305,69,-167,104,-48,-438,160,19,221,214,-313,-478,-363,-181,93,210,189,-259,-212,-101,310,-85,-220,2,180,-238,-162,-82,-37,102,3,-131,-233,2,64,-341,-77,55,-56,-329,-33,373	(31)
-382,-141,-571,-54,422,-366,-371,-76,-78,-210,-19,-119,269,255,126,-181,148,78,150,100,260,120,-338,141,-526,-395,-113,-49,-276,-59,75,65,113,429,-193,33,-306,-14,-222,239,338,-393	(46)
-355,220,-265,-166,114,-73,-114,259,46,291,283,145,-57,-115,-144,197,-133,-107,213,-63,180,-23,34,11,-29,-109,-189,66,118,-301,25,11,94,-256,-316,-72,-119,196,102,88,180,-70	(31)
-53,7,-138,-8,-12,-209,170,17,103,57,-141,-155,-91,-59,-89,58,121,-98,-96,-26,108,54,-18,17,85,-116,-178,16,-12,-36,98,-72,-80,90,-61,-85,-5,-43,-2,-155,82,152	(31)
-52,-23,-104,87,50,-211,93,-59,161,-19,-172,-280,-110,-31,-32,73,162,-105,-69,-12,118,109,20,-29,119,-225,-128,-20,25,200,86,1,-76,56,41,2,-122,-64,-38,-228,80,156	(31)
-72,-80,-193,77,238,-351,-63,26,-38,-160,-190,-246,-68,-15,126,-48,300,35,-65,4,261,-131,-136,95,-164,-266,3,87,-217,98,134,5,-175,578,116,-139,28,-26,-68,-45,6,-123	(32)
35,-360,36,-81,243,-103,-535,-4,-8,-193,449,-32,293,-89,277,217,1,-200,160,-8,85,116,-186,-151,-256,-541,287,-97,-9,135,137,290,270,-279,17,497,-424,-21,-248,-185,386,-129	(37)
-252,-471,-57,-145,231,-4,-292,-125,-45,-472,244,81,557,171,65,-82,21,-9,114,139,-148,366,-66,-69,-346,-388,124,-88,-81,94,275,223,289,78,-19,676,-342,-224,-227,-71,528,-217	(37)
-135,-288,175,-122,84,79,-37,74,133,-230,246,-11,338,-21,-50,161,-118,-156,61,79,-194,346,148,-189,59,-348,50,-99,159,184,316,143,166,-269,88,695,-386,-103,-29,-307,484,113	(31)
3,-160,151,-119,-20,74,204,225,38,-189,0,35,80,-181,-72,165,-134,-207,-109,9,-129,65,144,-21,63,53,32,-2,171,19,251,-37,36,-56,86,330,52,-58,178,-203,195,264	(31)
-493,40,-353,-236,65,42,-183,11,0,39,286,326,165,80,-192,-5,-72,6,272,18,21,170,30,53,-232,-19,-183,61,35,-357,24,113,254,-136,-417,58,-38,-17,-53,174,272,-231	(41)
-235,13,-325,-253,28,32,-9,186,20,-71,36,206,71,-25,-106,83,-230,-167,94,24,2,76,-49,130,-251,184,-144,-35,110,-293,61,-37,175,-105,-261,37,64,31,114,126,247,51	(41)
-323,58,87,-99,-4,132,-55,127,-34,202,443,284,28,-211,-212,197,-51,-94,150,-112,-1,30,261,-96,145,-50,-24,166,212,-207,56,113,210,-393,-283,166,17,20,95,-35,82,-36	(31)
92,-246,65,-108,-9,91,-55,94,2,-196,126,68,118,-194,58,217,-188,-330,-59,-41,-78,95,-13,-20,-97,51,136,-84,211,24,90,54,261,-359,-59,346,-22,-73,61,-138,203,246	(37)
-7,-186,-214,-273,-62,-51,-81,63,14,11,200,172,215,-64,-17,126,-187,-261,14,-18,-19,161,-224,22,-225,-18,-87,-103,34,-374,71,-13,282,-338,-346,168,-109,-44,-91,-14,376,114	(46)
-259,-38,-70,-14,-135,64,217,-157,-50,-86,-79,186,-50,-41,-253,-99,189,22,-68,-48,-54,67,207,86,38,241,-122,188,42,-150,20,11,92,153,-225,-97,388,-240,34,3,-109,16	(38)
59,-78,-208,-115,-9,-129,141,125,70,-178,-256,-80,-67,-70,18,71,-45,-191,-117,19,51,-7,-117,130,-151,118,-81,-57,12,-64,115,-95,-40,172,11,-55,134,-37,75,-77,122,214	(38)
-56,-11,-140,224,187,-367,-105,-146,30,-14,-151,-344,-212,-49,108,-4,428,23,-48,-68,328,-104,-64,12,17,-360,-8,111,-157,244,9,79,-150,373,79,-227,-23,-56,-145,-141,-133,-93	(32)
-440,-146,35,-105,250,224,-382,137,-286,-140,567,444,264,-164,-33,98,-112,-63,229,-75,-1,-35,177,4,-261,8,235,183,168,-158,40,226,435,-227,-290,374,58,-9,95,235,105,-311	(37)
-114,-178,106,75,49,23,-265,-163,-201,-16,361,190,25,-215,26,76,223,-77,32,-163,105,-79,78,-39,-56,-85,218,200,41,-50,-69,214,286,-158,-230,69,175,-152,-107,-7,-133,-155	(37)
267,27,-131,-11,-101,-99,145,142,155,-18,-279,-199,-324,-254,74,278,-125,-399,-164,-90,129,-87,-93,89,21,208,-36,-109,211,79,-44,-104,-6,-230,20,-175,147,41,154,-185,-47,470	(41)
12,-136,-56,53,141,-175,16,47,72,-238,-185,-245,-43,-57,93,67,115,-113,-81,22,99,12,-24,23,-55,-173,32,-17,-9,241,157,26,-78,245,181,99,-48,-56,7,-182,96,103	(32)
-303,-79,-311,-170,50,-5,82,45,-115,-205,-96,222,128,42,-144,-117,-28,-21,-10,37,-16,51,-21,197,-298,243,-129,70,-26,-288,80,-61,136,267,-253,-19,257,-113,79,203,120,-69	(37)
480,-293,-54,-189,-265,-227,25,-103,207,-3,-26,-142,11,-136,134,215,29,-350,-173,-40,13,137,-350,-65,-42,-181,-17,-193,-69,-165,101,7,45,-274,-53,39,-88,-141,-275,-419,291,384	(41)
-38,-82,-55,104,116,-136,135,49,-67,-271,-304,-150,-146,-110,35,-25,196,-49,-167,-21,119,-143,50,137,-74,87,46,116,-27,163,103,-42,-111,475,140,-99,287,-98,120,-43,-144,70	(38)
-76,-28,-91,76,155,-142,113,125,18,-211,-267,-198,-133,-92,26,43,93,-91,-105,1,123,-80,52,97,-38,-1,-9,51,31,198,125,-45,-112,339,146,-23,110,-19,144,-72,-28,106	(32)
-118,-33,-158,-83,142,-27,-178,160,-32,-88,110,65,-21,-142,60,162,-94,-185,82,-41,120,-63,-37,65,-198,8,62,12,107,-47,24,63,145,-95,-99,54,24,58,80,43,94,5	(41)
-2,-39,-29,-43,109,23,-67,247,-55,-142,21,38,-113,-251,81,217,-125,-247,-16,-71,98,-161,31,83,-129,138,136,32,179,30,41,19,97,-72,12,51,160,65,199,-4,-14,134	(41)
-282,158,-398,-212,42,-45,-99,181,-34,130,112,245,-85,-85,-105,98,-124,-116,152,-55,162,-87,-73,157,-240,173,-160,71,55,-415,-53,-20,138,-76,-373,-238,164,107,91,212,79,-71	(41)
-220,-181,-101,185,373,-400,-151,-110,-107,-189,-58,-300,109,73,107,-149,467,172,-42,23,257,-24,-77,4,-119,-553,43,127,-291,237,193,84,-139,660,139,61,-157,-97,-173,-61,58,-307	(31)
-533,51,-227,-143,161,58,56,155,44,-101,65,140,163,81,-241,-11,-126,11,158,79,-53,205,197,43,-78,-15,-210,41,125,-82,174,9,110,38,-170,235,-102,4,147,94,292,-88	(31)
164,-232,-56,-14,-54,-141,167,-64,112,-284,-298,-206,-12,-38,49,32,99,-176,-197,31,-16,108,-84,45,-50,-22,-19,-78,-18,140,153,-32,-45,184,127,89,64,-181,-45,-252,122,267	(38)
-169,-351,-26,227,215,-87,166,-220,-192,-648,-459,-180,126,84,21,-291,336,78,-269,68,-29,62,105,170,-196,88,111,107,-94,397,154,-7,10,758,198,180,296,-355,45,23,-116,-43	(37)
-137,146,-252,-252,-100,9,105,238,214,167,51,92,-87,-101,-166,242,-276,-258,101,-13,13,113,12,22,19,93,-256,-79,209,-265,62,-61,78,-385,-238,-12,-70,111,126,-78,275,249	(32)
-211,-97,21,-221,50,126,-101,213,39,-75,328,221,172,-118,-79,195,-194,-155,153,7,-84,114,118,-64,-66,-80,27,14,166,-137,186,115,192,-271,-111,366,-109,19,67,-82,321,14	(32)

242,-85,-61,7,58,-67,97,195,-47,-41,-71,148,-151,36,92,-61,-205,-118,-207,-235,-26,-14,-141,-110,-53,177,-214,-216,-36,-223,280,-305,99,-41,264,-204,108,120,41,-44,28,-95	(255)
-226,203,47,-55,-91,108,137,-75,-95,-28,-95,42,123,2,-21,45,18,10,90,-41,7,-20,113,-53,82,-139,225,-87,53,161,-211,105,27,33,-237,111,-80,-42,-134,156,82,86	(251)
329,268,-138,-206,-278,236,-99,73,-17,-97,-168,-39,72,-80,76,-178,-257,-103,-79,-257,-314,59,-58,-133,17,328,36,-175,330,-45,60,-225,-84,-139,198,321,220,327,138,109,161,-28	(255)
-53,183,6,38,-116,-34,361,186,-313,-23,0,63,-264,-10,82,-92,-5,-178,-369,-9,-31,78,-11,-97,77,-25,2,-194,-388,3,-104,27,-35,76,-289,-158,-288,83,-369,-92,51,188	(265)
-272,-288,232,-8,340,-222,-60,-373,57,195,86,115,326,195,9,191,146,26,115,132,274,-86,-53,83,35,-372,-58,204,-50,-127,197,78,319,181,-114,-395,8,-316,155,-35,-14,-156	(260)
-345,229,81,-11,-2,-4,121,-77,10,148,-56,15,188,69,62,163,63,-22,4,58,56,1,21,97,92,-160,241,15,-136,111,-146,189,-61,142,-274,56,-162,-127,-6,38,132,132	(260)
-210,202,132,-53,-205,-67,8,-99,-227,-147,-112,-101,228,-217,44,-9,147,-29,15,-66,-88,118,4,110,-54,-161,135,-40,69,119,-50,168,62,174,-232,98,-328,-226,-25,103,57,118	(254)
-365,-268,97,118,253,-40,71,-115,-73,130,-9,117,12,106,-59,94,77,127,167,17,196,-81,-17,-153,154,-278,-86,-18,-98,-216,71,17,344,35,47,-322,-100,-272,62,-80,138,-40	(250)
-135,142,-1,7,20,10,212,-39,-195,-31,5,82,-71,124,76,31,4,-13,104,19,136,104,79,-167,137,-157,146,-72,-11,120,-229,107,-30,-115,-242,-34,21,25,-201,104,70,109	(251)
-118,77,-35,90,37,-81,236,147,-204,55,-17,119,-123,55,51,-12,44,-90,-105,-42,151,25,-31,-112,-7,-3,-15,-166,-174,-98,42,-74,10,34,-69,-218,-103,-92,-82,16,92,44	(256)
-102,204,9,-17,-224,38,119,64,-330,-302,-185,10,41,-224,-27,-80,74,32,191,-235,-21,101,92,-110,-106,-63,130,-241,261,157,-133,-10,59,-28,-70,100,-147,-167,-122,272,34,65	(251)
-51,325,16,-110,-298,32,83,-53,-205,-217,-85,-86,184,-181,93,-71,26,-137,-64,-81,-95,73,75,84,-45,-26,155,-139,136,127,-57,129,-54,72,-295,210,-179,-9,-113,211,36,125	(260)
213,340,-12,-173,-142,-32,-130,52,-56,-22,-208,24,232,-38,83,-1,-21,-33,128,-256,-119,204,-125,-11,-212,206,193,-20,364,202,-22,-210,-217,-17,170,187,212,-5,254,196,72,-81	(260)
361,358,-37,-95,-297,-111,59,302,-279,-249,-212,-2,-88,-206,154,-141,-91,-148,-187,-349,-247,292,-153,-27,-236,277,51,-216,134,180,6,-220,-214,0,114,145,-51,110,-35,105,-6,62	(254)
188,-22,249,-189,126,-254,-212,-175,58,200,-81,97,334,99,22,85,57,-53,-111,-90,-92,106,-239,110,-178,-31,34,244,40,126,151,-194,71,263,87,-171,100,-98,231,-71,-74,-211	(254)
-311,-309,36,136,291,-24,33,-167,-101,82,65,43,-97,168,72,80,-5,151,259,76,205,53,-41,-239,310,-303,-149,19,-43,-304,44,116,305,-176,79,-290,4,-150,92,-151,214,36	(255)
225,-100,90,15,140,-261,-21,186,-126,-4,-148,148,-107,15,81,21,-51,17,-44,-290,-47,203,-269,-99,-168,74,-137,-48,-1,-20,165,-312,70,26,366,-273,55,-94,145,-107,-12,-114	(260)
-68,-348,58,86,145,-118,42,-99,-288,-4,93,38,-128,7,24,-138,63,-31,-85,30,110,24,-100,-209,118,-168,-344,-56,-124,-418,287,-64,398,-4,62,-450,-142,-143,-2,-180,95,-59	(262)
82,-266,23,80,358,-176,127,124,50,245,8,282,-157,275,33,80,-116,-51,-168,-93,174,-76,-185,-149,7,32,-215,-56,-249,-253,264,-319,175,33,258,-479,165,-3,80,-169,29,-176	(250)
-77,173,51,-126,-42,67,-34,-82,-8,255,-74,38,223,67,-42,-10,61,-66,-103,-1,-71,-31,-73,-23,3,52,113,50,-25,-27,19,-102,-4,161,-45,-20,2,-38,141,-18,154,-61	(265)
-314,212,-40,132,-105,17,310,256,-175,-125,-171,65,-101,-129,32,67,4,-5,3,-186,58,-14,59,-9,-21,-40,117,-324,-119,31,-88,43,-13,50,-85,12,-291,-181,-136,124,118,177	(255)
131,-1,-41,-4,161,-82,132,145,37,180,-37,226,-53,205,47,37,-115,-122,-171,-119,109,-59,-116,-94,-59,144,-60,-106,-113,-116,173,-294,-5,27,145,-245,194,74,62,-6,36,-134	(250)
314,-200,116,-186,133,-201,-265,-330,-7,79,106,5,264,131,147,-68,-36,-149,-113,38,-5,100,-205,9,-18,-24,-221,213,163,-226,379,-131,186,37,77,-234,241,69,259,-88,-17,-221	(254)
-83,-69,-52,-17,208,-28,-73,-46,188,343,-21,160,287,183,-16,79,7,-90,-23,-33,209,-220,-116,24,-96,139,-86,-22,42,-356,414,-281,99,130,230,-256,216,-161,431,42,164,-257	(256)
-437,-99,113,72,256,-176,-22,-294,-164,233,87,45,256,157,13,127,326,68,304,193,390,56,-34,-49,32,-326,31,167,15,-156,73,125,151,74,-137,-370,-45,-465,228,25,159,-64	(262)
38,381,-271,55,-324,178,230,335,-370,-154,-97,-74,-304,-142,152,-234,-97,-128,-109,-152,-101,189,-7,-257,89,277,9,-371,26,-155,-65,-62,-206,-222,12,171,-108,170,-82,63,289,233	(262)
-197,-347,142,163,286,-165,189,134,-79,125,-72,243,-167,68,-98,77,11,59,-134,-136,117,-129,-115,-123,8,-165,-205,-131,-340,-209,185,-200,389,182,178,-498,-202,-242,-57,-185,11,-94	(250)
-52,34,-71,-112,-93,144,-169,-254,-124,-10,-5,-69,286,-32,2,-141,55,-25,214,1,49,-12,30,-141,52,12,-29,-26,399,-244,173,-40,149,-92,33,47,146,-70,265,172,205,-108	(256)
-38,-410,216,-53,264,-86,-54,-333,-22,82,91,93,58,170,-8,22,-46,37,-32,74,28,-44,-63,-129,223,-331,-195,148,-88,-175,125,20,452,42,-35,-336,25,-2,-50,-191,-15,-111	(255)
-103,393,-240,113,-249,66,276,335,-212,-123,-64,-93,-241,-108,276,-67,-138,-171,-182,-94,-35,155,-28,-32,114,202,30,-348,-142,-171,3,101,-264,-140,-86,175,-211,117,-47,19,278,318	(254)
181,-215,122,-44,271,-168,15,-3,-12,273,5,235,-48,247,-27,6,-41,-58,-211,-56,38,-6,-202,-163,-13,6,-147,81,-191,-110,171,-316,183,115,170,-414,153,34,47,-187,-18,-209	(256)
-125,11,-137,82,-47,133,202,116,-141,-56,-20,39,-168,-6,61,-88,-125,-69,-76,-70,44,-72,39,-178,170,37,-104,-280,-66,-282,94,-27,121,-112,4,-55,-73,70,-70,12,194,90	(250)
27,438,-123,-89,-68,127,106,120,-4,121,-132,83,19,173,109,71,-110,-23,130,-109,-5,149,-7,-143,50,163,319,-71,141,222,-280,-68,-343,-163,-18,235,259,172,54,159,183,77	(251)
-187,-383,-24,75,296,58,-23,-289,-82,130,175,28,-86,249,75,-28,-60,75,187,177,212,-6,-23,-322,405,-252,-247,56,6,-460,144,84,363,-248,52,-309,147,15,103,-170,239,-28	(250)
136,-230,286,-90,313,-365,-58,-168,63,244,35,193,169,224,51,137,31,-92,-245,4,54,34,-237,98,-96,-162,-103,237,-232,19,219,-156,190,282,4,-436,49,-89,68,-190,-145,-200	(254)
123,-113,139,-155,197,-189,-310,-299,77,224,9,26,362,162,95,65,46,-18,87,10,33,121,-231,29,-53,-42,-61,274,200,-116,260,-130,100,74,172,-180,248,-105,424,-68,65,-222	(254)
-366,-188,207,-57,197,42,-88,-381,13,307,31,58,283,165,-138,79,155,103,116,171,79,-116,4,-99,210,-336,59,210,-62,-91,-27,94,346,172,-147,-199,-65,-209,94,-97,137,-89	(256)
-311,-185,22,133,213,-50,163,-74,-131,97,60,106,-66,136,20,54,55,29,79,73,255,-52,10,-158,172,-229,-96,-68,-152,-241,73,56,243,-23,-68,-320,-83,-178,-25,-51,136,17	(250)
-11,-8,17,30,115,-56,83,99,-114,29,-114,147,-86,87,16,44,-36,65,118,-173,58,96,-82,-188,-4,-19,17,-88,40,17,-38,-161,54,-69,165,-151,85,-67,35,15,77,-38	(251)
-16,369,-58,39,-267,-13,300,312,-246,-138,-111,-34,-237,-134,186,-60,-107,-166,-334,-133,-176,170,-42,3,54,103,95,-267,-267,87,-133,78,-190,36,-202,144,-327,140,-262,-35,108,299	(254)
-353,-249,69,269,423,-183,333,206,-63,345,20,265,-348,290,13,185,17,66,-118,40,266,-32,-136,-195,188,-197,-108,-65,-587,-207,3,-68,177,75,65,-546,-170,-187,-91,-307,142,55	(256)

117,-63,45,-29,66,-248,128,-110,138,-456,-111,130,511,-96,181,-180,311,13,177,51,-296,-174,-158,24,-34,-66,7,71,-39,-7,53,-442,181,68,87,-79,-42,6,-11,-520,-368,312	<58>
54,34,-220,-176,-304,113,132,-258,-359,152,2,37,-180,-137,-228,223,-181,223,-43,-59,184,-223,-145,131,175,174,147,123,232,48,-44,41,-257,-51,-142,-228,-207,234,-150,-288,-81,30	<57>
23,110,-25,9,48,-98,-8,-10,2,-95,-214,-141,-93,46,121,5,-110,-187,-285,-22,-8,-84,-104,83,-48,-38,190,63,-122,69,-72,-98,265,-48,-138,8,-107,151,-42,-165,-44,-82	<45>
-53,-42,30,-138,14,72,28,24,-16,-15,39,9,67,37,-171,-49,52,96,59,95,42,19,69,-130,207,74,-55,-8,36,-159,64,-182,-20,-19,180,91,109,-18,-30,26,-100,62	<61>
-41,26,8,-95,26,-10,13,3,-9,-57,-57,-74,2,54,-57,-41,-11,-5,-78,57,39,-20,-15,-60,132,30,51,28,-46,-48,2,-144,96,1,68,72,30,59,-64,-63,-95,-16	<55>
-87,-273,-138,76,87,185,303,-28,-29,-188,72,251,199,20,-74,-109,149,17,-84,48,-264,-61,36,-8,61,-175,-107,-184,61,27,43,-410,201,-31,50,-67,216,7,245,6,-100,581	<58>
24,26,24,-32,-1,25,-9,16,10,5,-107,3,22,-8,-43,35,-3,-38,-84,40,-71,-34,27,46,-10,72,4,11,74,-127,12,-143,91,-144,-28,-25,-43,-4,55,-26,-46,68	<62>
59,-281,186,30,235,65,-31,205,195,-189,26,-57,91,69,44,-66,-147,-82,37,-97,15,193,51,-200,162,48,120,106,-281,32,91,-248,403,-51,212,155,104,9,34,186,144,-83	<57>
-38,-47,25,-136,12,79,33,19,-21,-31,45,23,65,22,-175,-50,49,93,67,96,46,8,66,-137,206,66,-66,-8,33,-168,63,-184,-35,-30,187,90,112,-12,-37,25,-99,58	<61>
-11,14,307,-61,237,-230,-212,60,161,46,-187,-231,167,174,139,-29,123,-130,-71,-146,-5,-28,163,-110,85,261,114,125,-101,-103,-53,-113,182,28,97,183,-29,-28,114,-46,-111,-50	<48>
96,106,-22,23,58,-70,-5,9,3,-66,-263,-84,-143,0,176,30,-139,-234,-314,-35,-47,-117,-56,140,-137,-34,171,46,-104,-4,-57,-87,256,-144,-210,-4,-143,171,-5,-156,-10,-67	<58>
-214,20,-217,-99,-354,152,457,-37,-247,-5,199,270,-219,-186,-177,116,-94,298,-146,310,-316,56,-442,350,-159,-221,51,30,346,282,128,-152,242,-86,-103,-219,6,203,-152,-190,-154,249	<48>
41,167,155,-29,46,68,-307,135,128,128,-199,-181,-72,61,-172,61,-77,-157,-95,88,91,66,194,-93,36,217,-104,-7,46,-408,-47,-10,-8,-303,46,94,-42,-173,37,302,90,-242	<62>
1,118,-30,-11,47,-97,-10,-13,-3,-89,-201,-156,-89,65,99,-11,-97,-168,-273,-7,14,-74,-97,59,-10,-37,183,54,-129,63,-69,-99,247,-19,-114,27,-86,145,-56,-162,-57,-88	<48>
74,120,525,-58,146,-37,-562,233,188,209,-142,-396,-318,43,-155,139,-278,-206,-96,-78,297,108,187,-288,101,451,-33,239,-95,-399,-204,256,-1,-396,229,319,-60,-73,-166,566,212,-734	<61>
-74,-58,52,-89,-62,135,-8,18,10,71,66,77,184,3,-291,29,131,170,145,123,-71,60,103,-72,157,166,-166,-35,241,-239,75,-204,-78,-122,177,-36,83,-180,105,125,-82,198	<45>
-23,61,-17,-55,40,-47,1,-11,-3,-84,-123,-118,-17,68,7,-35,-46,-78,-154,23,37,-44,-48,-21,88,1,112,36,-95,3,-33,-134,160,5,-6,49,-19,89,-56,-111,-79,-43	<57>
2,11,31,-47,-19,55,-8,15,-3,48,-71,22,35,-6,-96,50,18,9,-49,49,-71,-21,51,33,18,103,-30,1,127,-155,23,-141,44,-148,3,-32,-21,-34,74,13,-49,100	<62>
-55,16,-11,9,-153,23,40,-124,-68,-182,29,16,13,-126,-226,30,-6,70,-43,112,-76,-117,-241,-10,47,7,-85,58,148,2,-165,-109,3,-151,77,-118,-9,37,-148,-26,-145,35	<48>
-46,-71,72,-94,-72,161,-9,25,3,115,67,124,169,-33,-295,58,135,180,159,120,-101,44,141,-48,117,198,-201,-42,296,-296,86,-190,-119,-182,159,-51,72,-189,134,151,-72,226	<62>
-13,28,2,-97,53,-13,16,12,-14,-81,-72,-75,-36,51,-23,-57,-36,-46,-102,47,65,-37,-5,-73,126,-1,65,25,-98,-59,3,-139,101,-5,64,105,35,95,-85,-72,-82,-51	<61>
-60,1,22,-69,-22,46,-4,-1,-1,3,-17,-23,82,33,-156,8,42,58,-5,72,-21,12,18,-42,124,92,-28,6,91,-106,14,-161,41,-60,88,-5,30,-49,25,16,-77,82	<48>
-122,-336,-117,8,-41,23,485,-140,-153,-255,201,280,165,-88,41,-36,95,206,-39,-39,-322,-108,-299,126,30,-183,125,47,85,427,43,-365,319,141,28,-157,107,247,52,-336,-224,555	<48>
-65,85,128,13,109,37,-213,132,213,-208,-84,-179,92,93,-212,-146,22,-137,-23,202,47,112,49,-264,163,11,-174,-55,-123,-288,-82,-181,118,-155,255,169,149,-192,-84,299,-18,-189	<57>
59,57,6,-6,28,-15,-6,13,7,-24,-177,-32,-57,-10,58,36,-67,-129,-190,1,-63,-77,-7,90,-72,26,78,27,-4,-73,-21,-117,162,-150,-112,-17,-88,77,31,-81,-27,10	<58>
-46,18,5,-83,38,-11,23,3,-5,-75,-57,-74,5,59,-47,-48,-12,-17,-89,53,29,-22,-23,-62,127,14,54,23,-60,-32,-6,-153,115,6,65,74,36,65,-59,-64,-95,-3	<55>
-7,-85,75,-98,-61,174,-3,33,8,120,50,156,156,-54,-268,59,124,165,161,114,-113,25,168,-36,91,204,-213,-49,294,-334,97,-191,-132,-217,138,-47,62,-174,143,147,-62,234	<58>
-3,-133,143,-173,-251,-210,303,-224,-349,137,127,108,-282,-267,165,315,-184,304,-118,-244,-155,-255,-469,355,-144,214,402,455,261,528,-81,126,146,8,-170,-186,-297,545,-234,-533,-217,27	<55>
-3,41,19,-34,-6,15,-12,9,5,7,-101,-20,16,6,-53,34,0,-35,-99,44,-62,-30,8,43,2,66,15,14,73,-104,-1,-135,98,-123,-22,-22,-36,-1,43,-26,-54,57	<62>
-12,36,-4,-89,59,-34,21,4,-14,-90,-90,-89,-42,56,5,-58,-43,-61,-127,33,61,-50,-25,-58,114,-9,92,34,-115,-28,-10,-137,127,9,39,100,19,116,-90,-103,-88,-55	<61>
5,105,-35,-18,52,-89,-2,-10,3,-103,-193,-153,-76,68,95,-21,-99,-156,-252,-4,23,-63,-95,46,9,-41,185,54,-143,63,-54,-112,248,-6,-97,32,-77,142,-64,-165,-56,-89	<48>
-58,14,7,-81,4,20,2,-4,-4,-32,-39,-58,50,55,-116,-22,18,27,-40,65,20,-4,4,-62,144,61,11,9,15,-77,3,-155,64,-18,82,35,34,-1,-19,-21,-88,35	<57>
-149,156,-90,14,-98,69,-44,-89,46,-318,-20,-43,159,-13,-384,-168,165,-6,-19,344,-44,-74,-130,-189,164,-124,-318,-155,89,-252,-181,-232,-95,-129,217,-14,168,-175,-152,119,-224,60	<57>
86,-230,-144,-3,-143,130,376,-50,-85,-266,108,350,106,-244,-8,24,-39,166,73,88,-297,-46,-267,189,-96,-159,36,51,124,150,147,-335,225,-122,-34,-227,-23,153,-28,-268,-100,347	<58>
-181,-143,-215,-47,-182,231,388,-49,-215,-63,202,218,-137,-84,-217,34,-87,210,-127,168,-160,13,-244,115,57,-185,8,-46,175,212,55,-204,170,-35,7,-124,126,170,-53,-29,-76,302	<57>
-4,31,5,-94,60,-33,21,7,-17,-87,-85,-81,-46,49,6,-55,-45,-58,-118,29,65,-52,-18,-62,113,-3,90,37,-113,-37,-5,-134,115,4,47,105,21,121,-92,-101,-87,-60	<61>
41,97,-11,2,30,-60,-9,1,3,-50,-202,-86,-78,16,92,27,-84,-157,-241,-3,-45,-77,-58,102,-76,-6,134,44,-50,-8,-44,-105,216,-105,-135,-12,-106,110,-2,-129,-39,-35	<62>
69,112,-30,26,49,-73,-13,-1,-1,-72,-249,-107,-130,13,148,29,-135,-222,-312,-31,-32,-107,-73,125,-108,-37,176,50,-104,23,-70,-86,255,-116,-191,-10,-135,159,-14,-152,-15,-73	<62>
-83,104,342,-104,22,-217,-187,-20,-30,265,-114,-220,-147,46,32,173,-11,-10,-191,-139,-12,-107,-6,51,-32,360,132,235,151,-6,-175,139,62,-100,-9,90,-140,111,-17,-13,-117,-170	<48>
-165,83,69,-26,-22,-14,50,68,51,-37,-20,-4,10,27,-92,-26,82,6,-139,202,-210,56,-99,60,-65,-41,-62,-20,129,-40,-5,-169,223,-105,56,27,76,-40,6,48,-134,93	<45>
